Each row is followed by its tier, which names the range that a hidden value of the row falls in. A new part has a new value, new ranges and new names.
[ -18   31  213 -236 -142  153   -9   15   -3 -125   39  233 -232   38
  -64   78   15  -10  162  -79   68   41 -155   -8  -68  -22  119 -156
   99 -111   33  128   22  -92  244 -170  171  182   42  -34 -140  104
  111  147  109   99 -266] => Keta
[ -69  195  -25 -286  -92  432 -124  254   20  -18 -138  -36 -166   51
  -68  238  -13 -135 -211   70  -14  -33   50 -254 -127  168   91 -272
  213 -162   92  212   85 -145  429  -27   33   17  -67  -56 -305  173
  252    5 -145   87 -298] => lonuz
[ 119 -159  -70  207  163 -140 -193  -93   35   36   74   23   64  195
  119  190  -51  255 -127   64  102  -43  306  100   24 -138    6  -18
  299 -149  145 -103  -47   66    1  -58 -245  -69  203  191  201 -207
 -213   11  -35   91  159] => zosik
[ -38   87 -172  114  -48   25 -121   44 -106  -56 -302 -123    9   54
  248  -94  -27 -135 -214   67  -70   -4  199  189  -96   48    9  -13
   55   61   72 -396  187  180 -156  -97 -309 -161 -118   98  -71 -165
  -94 -154 -205   83  319] => kifat
[-100 -212  148  -32  -30 -247  166   67 -134  108    4  197 -262  -81
  -98   35 -184  -96   64  227   18   75 -138  240  265  170  -92  212
  -19  192 -461  165  -64  157  -76   50  142  176  355 -136 -189   40
  -85  295 -200  -76  -89] => kifat
[ 154  162  -65  272 -297  137 -160  -59 -198 -233 -187    9 -327   28
  411   66   59  135  -19 -319 -168 -222   83   77 -156   69  252 -234
  160   54  187 -256  183   58  -51 -356  -31  227 -279  -25   25  -13
  172 -115  130  178  318] => Keta
[ 210  -25  196   61  -71  163 -154  -94   12 -126  102  167  -77  197
 -111  333  150  212   61 -117   11  -29   52   73 -217 -251  307 -222
  160 -219  251   40  154  -19  147 -190   -1  169   18   32  -18  -34
  107    3   80   56 -270] => lonuz
[  63  158   95  -40 -266  279 -180   50  -84 -203  -79  148 -373  -91
  150  267   29   39  -30 -254 -146 -134   12  -32  -59   26  170 -241
   79 -153   86   85  132  -87  109 -188   27  167 -165 -121 -214  101
  223    8   -5  160   -9] => bil
[-114   26  148 -387   50  202 -100  191   35  -16    5  153   28  164
 -212  204 -155  -86  -93   40  206   85 -104 -112  -56  121  -58 -224
  266 -193  111  143    1 -121  544 -169   76   61  122  109 -158   40
   91  193 -103  -28 -336] => nuli
[ 194 -305   54  524   28 -237  -14 -243 -106  122   63   38 -120  -90
   -3  366 -136  518 -164   27 -161  -22  261  181  194 -244   -8  290
  -40  -22 -182   92   41  163 -444  144 -154   84  270 -217   17  -22
  -26    2  -77  -75  105] => bil
[  77  226 -202  -58 -220  316  -35   73   73  -13   41    3 -147 -162
  203   34  -35  139 -243    4 -129  123   86 -279    4  -27  -25   29
  169 -372  202  281   96 -238 -165   78  -66   67   49  105 -236  107
  115 -283  -12  165  -24] => zimu
[-120 -117 -149  277   43  -87  177  116 -122  398 -178 -244  -63   84
 -135  127 -215    7 -366  420  -10   74  131  -15   69  244 -117  202
  140  258 -332  137  -35  210  -22  188   22   34  313 -172 -181  148
   98   33 -274 -129  -92] => nuli
[ 174   91  251   29 -361  162  -49  -76 -110 -141   38  300 -356   67
  -59  386   75  131   53 -294 -139   36  -52  201 -197 -204  152 -166
  -55 -269   75  207  135  -46 -123 -145  -21  189  -32 -149 -220    3
  220  -70  -43  109  -71] => nuli
[-222 -604  231 -691  567 -183  442 -123  -82  -97 -317  135  105   56
 -182 -591 -318   49  399  516  191  281 -159  147  211   16  -49  580
 -429  246 -430 -196 -224  -30  184  265 -121 -229  246 -137  190 -137
 -521  230  140 -223 -431] => puz
[  20  217   65 -264 -220   22 -181  139  106 -100  252  280  -32  178
  -20  134   52 -104   83 -104  196   66   -5   44 -135  -84  -80 -405
  423 -300  211   92  109  -51  190 -240   32   84  102  246 -127  -17
  123  205  -38  234   45] => zosik
[  -5   31 -265  -20  -28   95   73  200  -99   23 -141 -139 -189 -307
  228  -59 -228  181 -192  214 -236 -126  202 -305  235  253  -54  114
   97  107 -271  139  143  -30 -115  220  -28   76    3 -224 -203  287
  222   67  -69   28  100] => puz
[ -60  -73  324  352   32   33  -52    5   89  234  115  148 -122  226
 -262  240  203 -163   24  140  116   -8 -132  161 -262  -67  453 -150
  219   -4   85  -25  -52  209  344 -297  176  246  288  175  -62   37
  -69   80   50   73 -528] => Ruru
[-119  283  -83  171 -208  292  -20  217 -174  -80 -459  -49 -323 -211
  390 -203   60 -379 -179    7 -389 -102   27  136 -235  211  366  -10
 -205   27    7 -380  236  142 -193 -159 -311  -11 -311   43 -292  -22
  -30 -347 -185  224  195] => zosik
[ 102  155 -107  660 -327 -118   81  161 -138  276  178   43 -174 -196
  136  136  -70   24 -300  127 -239   47  -75   99   50  166  145  119
  247  -17  -81  167  249  209 -460 -139  122  519  320  181 -306  124
  159 -106 -227    7   98] => nuli
[-146  -51   57 -166  -88   96  311  176 -118  137 -102  126 -376 -128
    0 -156 -168 -194   -5  279  -60  155 -302  -32  141  353   73  266
  -47   75 -322  328 -139  -72   72   45  229  286  291  -36 -267  136
  -64    6  -86  -30 -338] => nuli
[ -34 -190    3  -48  110  -58   50  -63   -6   99    4   27  -58   39
  -31   76 -187  193  -90  182   98  125   89  -28  151  -19 -136  180
  101  -70 -105  164 -123  -46   23  115  -34  -10  277  -35   -7   11
 -104   72  -30  -12  -97] => Keta
[ 157   92 -187 -245 -137   28 -205  -33 -167 -283 -106    2   80  322
  236  132 -223  302 -114 -276  166   -7  211    7  -68   29 -309 -308
  379 -129  290 -144  150 -110  134 -236 -166  -23 -174   64  141 -163
  189   59  -20   31  471] => nuli
[ -12 -156  153 -109  148   35    5 -125   11  -31    7   62   23  298
  -69  -54   29   51  154  152  252  125  -62   52 -132  -79  195  -37
  190  -31  164  -73  -65  -31  329 -182   92  120  164  169  134  -59
 -156   89  179   26 -328] => zimu
[  22  149  297 -497 -350  359  126   40    2 -197  -34  264 -310  143
 -301  104  141  -47  284 -161   39   80 -265  -64 -295  -84  152 -317
   -6  -65   13  248  125 -131  347 -129  305  161 -124 -288 -297  251
  434  131  181   68 -505] => Ruru
[ 101  -49 -185   72  -18 -118  -30  -40  -45   47   88  -38  217  -80
   47  130 -321  434 -304   71   -4  184  237  -75  186 -135 -372  169
  178 -214   39   98  201  -30 -353  145 -195   -9  192   17  -89   14
  113    0 -153  -82  251] => Keta
[ 119  -76   95  352 -101 -120 -152 -125 -146  -56  -35   96 -115    2
   97  283  -53  213  -96 -134 -111  -57  165  274   -9 -161   66  -11
   23  -48    8 -154  172  177 -255 -135 -180   87   25  -61  -39  -90
   24   22 -114   33  228] => bil
[  32   70   64 -150 -179   -6   62  133   80  -12  245  359 -144  -74
   44  -69  -65  -24   65  -28   51  124 -243    0   79   69  -12    0
  246 -236   53  213  -17  -93   17 -185  150  273  293  282 -126  -26
  -63   41   39   93 -125] => nuli
[-107  345 -149  -19 -263  103 -153  151  -90 -277 -450   53  101 -182
  395 -346  -93 -211 -207 -331 -238  -43   82  223 -241    8 -102 -138
 -116  -30  226 -805  417  228 -313 -329 -517 -303 -478  147 -162 -216
   37 -276 -135  163  647] => bil
[  58 -256  -28  259  182   45   28  -72 -256   99 -275 -235 -137  215
   22  224 -130  196 -190  264  -30  -59  172   53    1  162  221  129
   61  215 -120    0  -10   88  150   24  -29  152  102 -166   52   -1
  -20   -8 -114 -146 -156] => lonuz
[ 183   60 -113  349  -94   41  -79  -30  106  -22   61   47 -106 -199
  222  -11  144  254  -51  -15 -267 -147  261  -50  -61 -229  251   18
   82 -125   89 -135  196  109 -354   25 -212   -9  -13   27  -28   47
   29 -179  131  212  108] => puz
[  80  -61 -105  502 -263 -189  210  -90  -80  324   57   -7 -314 -158
   24  192 -103  262 -241  143 -226  110  162  104  134  -85 -146  333
  -33    8 -340  330  -21  157 -637  282  -49   90  345 -255 -223  138
  110 -139 -156   51  160] => zimu
[-305  -51   12 -535   54   27  225  375   21   94  -39  186 -107 -368
 -108 -246 -373 -264  -75  352   29  172 -297 -187  414  418 -279  263
   23   52 -430  287  -50  -81  184  141  204   95  335   -7 -399  198
  -41  287 -218 -116 -306] => kifat
[  85   55   12  191 -267  -97   -2  110 -143   34   90  182 -215  -41
   71  213 -169  132 -114 -129  -71  -53  -66   79   81  161  -66  -85
  249   -1  -92  132  109   87  -80 -203  119  331  156   -7 -146   60
  213  125 -101   -3  152] => nuli
[ 172  -20 -126  613 -206 -492  -17   44  203  288  547  316 -145 -301
  158  114  -22  297  -83   17 -132  -90  177   90  297 -159 -143  130
  396 -149 -191  192  -11  248 -620   33  -27  184  549  198  -28   29
  -64  117   -1  229  362] => puz
[ -23  370   49  -12 -454  246 -110   50  -82 -219 -264  177 -331   44
  275  -45  144 -245    0 -385 -164  -38  -29  220 -389  -41  136 -309
  -40 -144  224 -313  173   63 -102 -344 -216  -61 -353   32 -190  -90
  132 -257   -3  322  310] => zimu
[-100 -306   68  -59  201  -96  241   57 -188  155 -138   10  -17  -23
 -130  -16 -383  130 -126  327   35  157 -124   14  229  245  -84  358
  -37  146 -309  135  -56   25   86   83   75  189  331  -85  -82   49
  -85  140 -141 -266 -260] => Ruru
[  26   35 -197  377 -158  -96   59    4 -212  124 -188  -78 -130  -54
  285    9 -212  100 -330   46 -183   79  143  170   33  107 -108  219
   13   -7  -71  -89   90  132 -452   -2 -255   54   93   32 -100  -94
  -37 -244 -230   26  411] => Ruru
[  20   -4  292 -241  -21   69 -181  -59  129 -149  197  296   36  259
 -185  170   90   46  208 -137  277   62  -82   58 -190 -234  102 -339
  293 -243  286  -28   39  -53  409 -316  101   91   86  174   26  -31
   36  237  172  119 -283] => Keta
[-343 -356  212 -232  398   25  343  105   24  273 -215  -14   44 -149
 -366 -262 -209 -222  -24  661   57  274 -224  -22  174  149  102  513
 -272  196 -422   65 -116   83  206  259   85  -31  405  -85 -244  137
 -286  129 -126 -227 -743] => bil
[  94  124 -179  -45 -283  112  106  156  -72  -28   36  106 -360 -141
  255  -55 -108   96  -65  -29 -112  -43 -108 -181  155  292  -11   14
  262  -14  -79  289   -3 -124  -31  -73  211  327  122   16 -143  122
  147  -36   47   78   38] => nuli
[ -27 -172 -147  144  225  -19  -41   55  130  232   -1 -162  156  -48
 -129  111 -108  176 -301  357   39    1  235 -177  173   -2  -67  159
  237   58  -95   40   22  116   64  191  -45 -105  292  -14  -71   85
  -31   63 -105  -96 -217] => kifat
[-265 -483  374 -330  331 -343  378  -42  -82   95 -187  283  -21  116
 -314 -327 -221 -179  322  383  185  234 -255  416   96   32  -33  402
 -324  275 -490 -187 -224  216  118   59  -45 -109  372  -86   49 -158
 -434  301  -39 -156 -337] => zosik
[ -25   62  -57   20  -74    6  -27  146 -152  -43 -133  -28 -107 -115
  116   50 -151   52  -86   89 -147  -90  165  -16   22  103    5  -78
   64   73 -165  -77  248  100  -82   15 -108   63  -73 -160 -192  173
  226  157 -134   56  166] => puz
[ -67  -59  329  -61   54   18    9  -25   73  -39  114  272 -245  178
  -27 -126  281 -291  408  200  130   37 -154  215 -229 -112  526 -127
   79  -60   44  -73  -70   55  261 -227  107  193  175  230   11  -16
 -265  144  182  265 -418] => puz
[   7 -194  -24 -287  179   80   66 -100   59  -12 -113  -64  -79   95
  -86   21  -26  227   63  269   36   53  306 -119   12 -194  -40   97
  -46  -43 -153  129  -71  -82   48  356 -178 -287   73 -278    6   95
  -18   65   62   85 -180] => puz
[-103 -201  105 -134  145 -137   91   89  -68  116   10   86  -43  -76
 -170  125 -256   86  -35  306    9   93   99   31  189   18 -135  158
  -20   -7 -346  185   24   50  -19  218  -69   -3  274 -175 -179  135
   16  291 -199  -53 -125] => puz
[ 115   82  275 -251 -427   30   17  -70 -105 -273   74  389 -460   64
  -28  141  157  -64  361 -237  -19   34 -168  294  -94 -146   95 -218
  -34  -63 -104  170  116   -8  -84 -157  167  204  -31 -199 -220   33
  187  180   32  171  -34] => kifat
[ -32  196  -55  315 -351   55   86  322  -60  228   26  113 -357 -341
   26  185 -103  -96 -291   33 -310  -98  -91  -59  106  285   39   16
  130   41 -284  255  150  158 -196  -30  138  303  180 -107 -452  256
  302    3 -241   43  -15] => lonuz
[ -29  241 -212 -103 -196  161  -86  188 -109 -160 -325   18   85 -168
  270  -96 -292   65 -363 -250 -202    4  100  -27  -57  116 -267  -45
    7 -143  155 -340  293   25 -190 -147 -384 -175 -272   49 -180  -99
  161 -230 -183   14  466] => Ruru
[-164  363  111  118 -342  393   -1  323 -292 -182 -595   47 -353 -332
  240 -114   18 -469 -162 -163 -540 -163 -137  217 -337  256  444 -122
 -410  113  -72 -498  469  237 -152 -290 -271   74 -525 -153 -508   83
  234 -263 -268  113  112] => zosik
[ 118  -60  -30  219 -192 -215   -7  -44   94   98  215  214 -216 -129
   30  155   12  180  -39  -13  -70  -12  118  126  187 -149 -133   96
  156  -68 -179  174  -19  133 -360   83  -15   21  310  -49 -102   -8
  -16   59  -50  117  141] => kifat
[ 140 -166  -40 -105   53 -266  -62  -80 -100  -81   76   55  271  202
  -96  181 -277  429  -53    8  154   89  254  116   79 -185 -357  -51
  229  -53   -7  -71  208   78 -112   23 -180  -57  121  -68   81  -82
  144  273 -105 -115  271] => zosik
[ 115  151 -106 -116  -94  458 -288  208 -134 -280 -148  -53 -229 -197
  264  277 -111  153 -225 -148 -178 -269   59 -351  121  297  224 -256
  271  -89  171  101  257 -205  371 -204  118  311 -241  -54 -205  182
  308   44  -40  -11 -110] => kifat
[ -49   75 -114  194  -19  -50 -157  192 -224   26 -108 -119  121  -26
  129  123 -236  -78 -326  169  -20   22   86   96   79  233  -35  -55
  255   58    6 -174  340  165  -40 -179  -70  222   55  158 -217   12
  104  131 -366  -98  202] => kifat

Next part:
[ 198  307 -113  104 -443  352  -49   88  306   23  116 -113   71  212
  149 -130  -32  128   66  184  180 -379  206  118   28  -36  158 -362
   11  120  -97   77   89  -87 -177   61    5  377   72  387   30  135
  -78  137 -150  120  310] => T
[ 123  123  -14  138 -438   90  -26   68   37 -174  173  245   18   92
  356  -45  150  180  138   29  147  -18 -198   78   13 -107   33 -332
  242  140   30 -225   27 -324 -316  149  134  242    0  190  139  -39
 -187   39 -206  390  427] => L
[  82  178  247 -409 -141  327  109 -151 -161  102   39  -30  189 -300
  285   33  247 -119  183 -139 -217 -245   24   -5    3   23  -15 -204
  177  219 -172 -212  448  -88  115  142  -63    1  -72  389  108 -322
   32 -373  -40  -52   90] => L
[ -41    6  -90 -217  407 -135 -200   89  -39  314 -165  -92 -261  -33
  -58  -16 -303  -23  -19 -300   80  181  181   54  113  -25  316   61
  -80 -212 -207  326 -205    5   89 -256 -419  -29  191  -93  -97  -94
  173   74   64 -602 -476] => A
[-325 -104 -102  167  207  -77 -135  366 -147  127   47   15 -244  278
 -422 -130 -221  245  292 -191  183  491  177  284  -86 -334  167  263
   24   53  198  236 -385   89 -190 -280 -281  220  359 -318 -131 -259
 -163   89  105 -403 -179] => X
[ -45   70 -177   54 -208  -87   27  213 -134 -221  223  261  -19  -44
 -198  -72  -67  180  314 -129  173  221 -293  226  -45 -310   77    1
  296  271  158 -149 -178 -231 -222  -29 -180  103  304  108 -219 -210
 -224   25 -127   34  162] => X
[ -55  163  -53 -224 -367  -89   34   39    8   42  195  326  135 -406
   80  -25  214   86  181 -175  188 -134 -421   28  145 -128   24 -236
  270  375   38 -186   24 -298 -119  224 -210 -126  186  326 -138 -253
  -66 -210 -203  240  312] => R
[ 326   64   85 -266 -249 -207  319 -105 -249 -213   55  312   86 -259
  265  176   24 -161  126 -187 -145 -129 -135 -119    3   99   -5    8
  313 -109 -252 -421  280 -449   79  236 -257 -114  -48  260   78 -147
  178 -140 -257 -171 -105] => L
[-299  -59 -173   82  301 -132 -143  333  140  364 -104 -111 -213  223
 -191 -120 -169  100   -5   -1  182  298  416    1  240 -160  162   68
 -164 -128    9  417 -288  239  -38 -219 -498  137  310 -328 -150  -85
   59   80  236 -434 -223] => R
[  77   88 -245 -215  157  -13  -79 -111   37  -24  -39  -83   28 -476
  130   18   10 -129  -90  -21 -100  -37 -205   26  277  -23   20 -245
   23  273 -183  103   48 -188  201   -1 -308  -45   10  237 -228 -102
  -57 -187  131  -85   59] => R
[  35  229   12 -132 -430  196  -97   -6  127  202 -135  107   51 -152
   64  -98   -2  208    4 -158   50 -257 -217  191    0   51  244 -468
  112  311  148   56   30   -9  -56   48  -60  -14  221  410  -44   49
 -176  -74 -164  241   57] => A
[ -32  -79 -245  271  189  -38  -65  107  341  193 -293 -258 -168  289
  302  -41  -67   -6 -336  326  -53  114  528 -147  376   84   21 -234
 -253 -243 -124  386 -105  122   65  -88 -311  288  -29 -253   30  218
   27  129  306 -109  -50] => J
[ -42  153  -41  201 -362  331  -10   82   66   -6  -14 -114   21  295
 -191  -91 -178  271  216  -77   33  -36  101  433 -303 -116  174  -34
   96  320  198  127 -102  -45 -139 -112   40  347  205  240  -65  -94
 -289   53 -130   22   21] => L
[   8  -12  133 -415  117  -21   92   51 -341  252   80    0 -157 -245
 -306  -12  -49  -46  348 -402   14 -135  147   92  -81  -86  158  247
   57  -95 -170  -41   32 -187   85   -5 -295  -22   94  116   86 -287
  171 -101 -116 -643 -257] => M
[-280  -15 -238  256  146   13  -71  122  212  -46 -143  -67   38  198
  353  -20   52   71 -129  201  -54  518   72   14  250 -182  -73 -196
   93  206  107  174 -125  116  -69 -169 -238  177  168 -192 -270 -185
 -226  -96  307  259  111] => Q
[  72  -98   27 -295  159  -47  110  -40 -263  149 -101  -74  -84 -444
 -206   15   38 -130   58 -112 -266 -158  128   -7  147   69  -18    3
 -100   53 -126   34  169  -76  308   96 -356  -42  -61   59   89  -98
   48 -249  143 -496 -163] => X
[  65  -41 -216  181  222   62 -306  183  132  160 -208 -182 -278  106
  -34 -176 -202  115 -222  204  -52  110  294   53  298    7  211 -404
 -296  -54   14  434 -144  232   41 -167 -209  269   59 -174   75  304
 -150  175  295 -240  -77] => A
[ 263  119 -106   66  -84  185  -47   28  200  174 -286 -251 -229  336
  155  -54 -292   69 -116   -8   33 -245  398  104  -19  148  309 -210
 -105 -369 -183  229  -61  -43  -10 -170  -92  303   41  165  109  339
   52  293  -68 -243 -230] => J
[ 261   83 -189   27  165  297 -529  -60  -25   56  -84 -255 -363 -100
 -105 -174 -329  200  -37 -157   26  -80 -126  437  -55  -19  413 -410
 -202  165  -59  407 -245 -160  -31 -254  189  333  -69  212  138  242
 -300  252    6 -214  -24] => A
[ -41   77  -24 -239   68  130   11  -63  101  434 -163 -305 -126  -24
  -98  -10 -139  -16   58 -255   50 -285  352  131  -35   61  223  106
 -107  -92 -210  301  -77 -114  138  -93 -267  101   68  206  -13 -108
  170    8  -70 -451 -288] => Q
[ 216   72  -95  278 -366  116   43  161  -93 -332   20  155  -99  317
   14  -72 -187  239  174   20    0  127  -65  266 -185 -127  152 -191
  233   32  167 -165  -71 -164 -251  -70   85  332  150  121   45  129
 -303  217 -151  128   91] => J
[ -49   49   33   43 -165 -172  328  194  -31 -216   36  318  273  112
  369   95  150 -107   29  227 -172  344  164 -288  246  -80 -192  -78
  292   26  -15 -308  325  106  -11  149 -475  -26  190 -118 -139 -261
   66 -265  126   46   17] => T
[  79 -104 -252 -148  395 -303 -106  -61   -8   -4  -51    9 -107 -485
  285   66   79 -212 -226   70 -109  138  -91 -213  508   30  -77 -203
  -93    6 -302  118    9 -240  219   71 -420  -70 -145 -106  -59  -53
   83 -162  255 -218   43] => R
[  31  176  178 -256 -241  156  293  156 -108  177    7   22   88  165
 -144  -23  -88  -15  296 -149  -38 -179  415    9 -123  -48  160  112
  172 -119  -62 -126  238  117   22    6 -353   59  285  222  -24 -195
  182  -62 -140 -421 -284] => L
[ 230   81   95 -177 -292  204  -21   -6 -413 -126  161  126 -162 -195
 -309  -78  -98  200  456 -419   32 -197 -320  444 -371 -137  224  -20
  232  191   68 -230  -31 -411 -146   -4  180  171   55  387  162 -103
 -245   28 -328 -167   67] => M
[ -89    9 -208  134  -89 -216  -38  259  136  -52   36  270    0  -36
  246  -76  138   79  -81  217  114  261  -87 -177  429 -142  -47 -365
  100   82   76  -27  -51   24 -149   83 -342   35  197 -142 -126    6
 -104  -46  153  227  276] => R
[-309  -91  118 -242   68 -174  204  -43  -34  378 -100   18   68 -190
  100  112  196  -90   60 -211  -85   53  225 -116  138   23  -90  216
   45   69  -96   58   60 -111  163  139 -439 -131   47  -75  -12 -461
  205 -344   40 -250 -183] => J
[ -68  -73  -73  -19  140  167 -245   43 -259   78  208 -161 -268 -163
 -439 -132  -84  189  357 -275   98   28  -54  449 -175 -251  147  134
  -76  311   31  211 -271 -313  -85 -103   77  322  -34   53  117 -248
 -250   30  -39 -362  116] => M
[ 147   59 -206  220   89  382 -283 -173  147  -46 -219 -420 -145   84
  183  -41 -188  104 -153   56 -161  -18   64  382  -74   56  146 -290
 -155  234  -70  365 -103 -155   66 -216  175  425 -175  180   45  125
 -325   70  129   18   51] => L
[ 125  133   61 -436 -227  -74 -120 -100 -137  222  216  237  -73 -558
  -15  -23  105   54  221 -432  222 -378 -387   96   41  -14  205 -166
  123  203 -174  -85  -15 -508  -56  230  -89 -126   -5  404  128 -200
   88 -103 -359 -119  140] => A
[  38 -130   16  166   56 -274  121  102 -254 -172  -26  173  -96  195
  -67  134 -253   29  134 -177  -96  382  133  133 -169  -22   35  357
  112  -94  -62  -43  -92 -253   -7  -52 -289  126   55 -239   58 -218
   24  -20  -58 -459 -344] => T
[ 190  202  155 -174 -448  -43  247  -12  -93 -248  168  436  292 -155
  569  122  269  -80  137  -14  -43  -33 -241 -188   93   -1 -110 -254
  431  110 -145 -533  414 -290 -124  296 -148  -76   21  290   36 -247
   59 -287 -211  284  260] => T
[ -30   21 -296  324  -70  -35   14   76  391  -12 -350  -84  -17  272
  456   -2  -40   60 -348  305  -62  194  177  -77  303   66   -4 -375
   -4  -58   32  193  -88   75  -10  -90 -254  186  110  -79 -168  213
 -137   64  215  304   42] => Q
[-211  -85   48   61 -192   80  -50  147 -370 -170  340  254   -8 -220
 -259 -114  238  260  459 -150   18  269 -361  325 -110 -371  -98  -12
  233  586  320 -197  -78 -244 -236  111   97  187   78    3   69 -441
 -429 -223  -30  155  436] => M
[  69  -28 -327   92  130 -204   49  -25  176 -123 -327  -14    5 -173
  358   80  -42 -114 -354  205 -211  195  -59 -124  389  103  -70 -309
   11   21  -85   99   11  -41  206  -39 -422  -31   46  -35 -247  136
  -78 -117  279   86  -58] => X
[-181  -18  -16 -121  144  -23  155 -108   82  228 -322 -170   77  -48
  209  128  -13 -112 -123  -97 -241  125  248  -18   97  100  -19   75
   24   58  -96  172   70   22  260  -65 -408  -51   72    3 -164 -262
   85 -264  157 -196 -332] => J
[ -76  -41    0  -47 -213 -241  140  291 -278  -91  372  408  -78  -47
 -218  -66   92  138  444 -170  236  171 -107   24   20 -321   13  151
  281   47   78 -285 -113 -297 -281  150 -234   71  222  -57   28 -308
  -21   16 -200 -144  189] => M
[ 298  210   35 -141 -430  178  190 -205  -85 -188 -118   70  131 -132
  187  106 -100   15   97 -221 -177 -255 -232  239 -250  124  120 -153
  295  184  -63 -238  204 -346   64   58   -4   35   30  531  -38  -45
 -108 -111 -281   85  -81] => L
[-222   80  208 -156 -264 -190  281  278  -79  172  285  363  174  132
   51   36  181    7  355 -126  206  110  265 -197   62 -183  -44  250
  267  -32  -66 -244  145  -68 -191  217 -453  -33  267  -72    5 -505
  274 -198 -178 -233    7] => T
[ -30   20 -127 -101   40 -226    3  177  238  270 -114  115  -35 -132
  354  -46  176  -87 -234  207   82  -37  210 -394  588   57   -9 -387
  -79 -200 -167   90   87  102   36  139 -503  -66   96 -110  -16  105
  193  -81  193  -32   96] => R
[-171   88  -45  208 -305  337  -76  176   -7   -6  256  -75   20  185
 -309 -178   17  299  361   19  107   32   95  393 -182 -305   66  -31
   58  496  255  114 -116  -50 -230  -11   83  424  156  129    5 -257
 -348    6  -58   52  317] => L
[  64  -94 -199  239  186 -167    2  169   53  -22 -268  -57 -270  398
  119   11 -321   54 -118   23  -19  333  327   25   72   -2  170   22
  -16 -387  -71  180 -224  -15  -37 -244 -293  223  136 -255  -34  161
    7  254  108 -298 -338] => Q
[  22  148   -6  -55   53  288 -249   67   40  179  236 -200 -127  126
   29 -110  -54   82  237 -112  232 -101  238  199  -51 -172  200  -22
  -59   60 -228  204  -67 -191 -175  -85   31  373  -31  140  136 -198
   14   92  -90 -297  145] => T
[-173  -17  185  -26 -423 -179  419  141 -146   63  -35  330  163  103
  -82   89   69   93  240 -170  -80   90  127   -1 -121  -23  -51  216
  289   86  181 -250  110  -62  -29  186 -373  -72  271   -4  -19 -336
   47 -226 -168  -82 -178] => L
[  94    4 -166   20 -138 -101  -68 -186  158   37    7   14  -65 -230
  370   69  120   17  -99  -67   89 -159 -178   36  154   72   -4 -184
   18  127 -199   64 -110 -559  -27  177  -24  121 -210  173  100  -55
  -22  -26 -140  175  256] => J
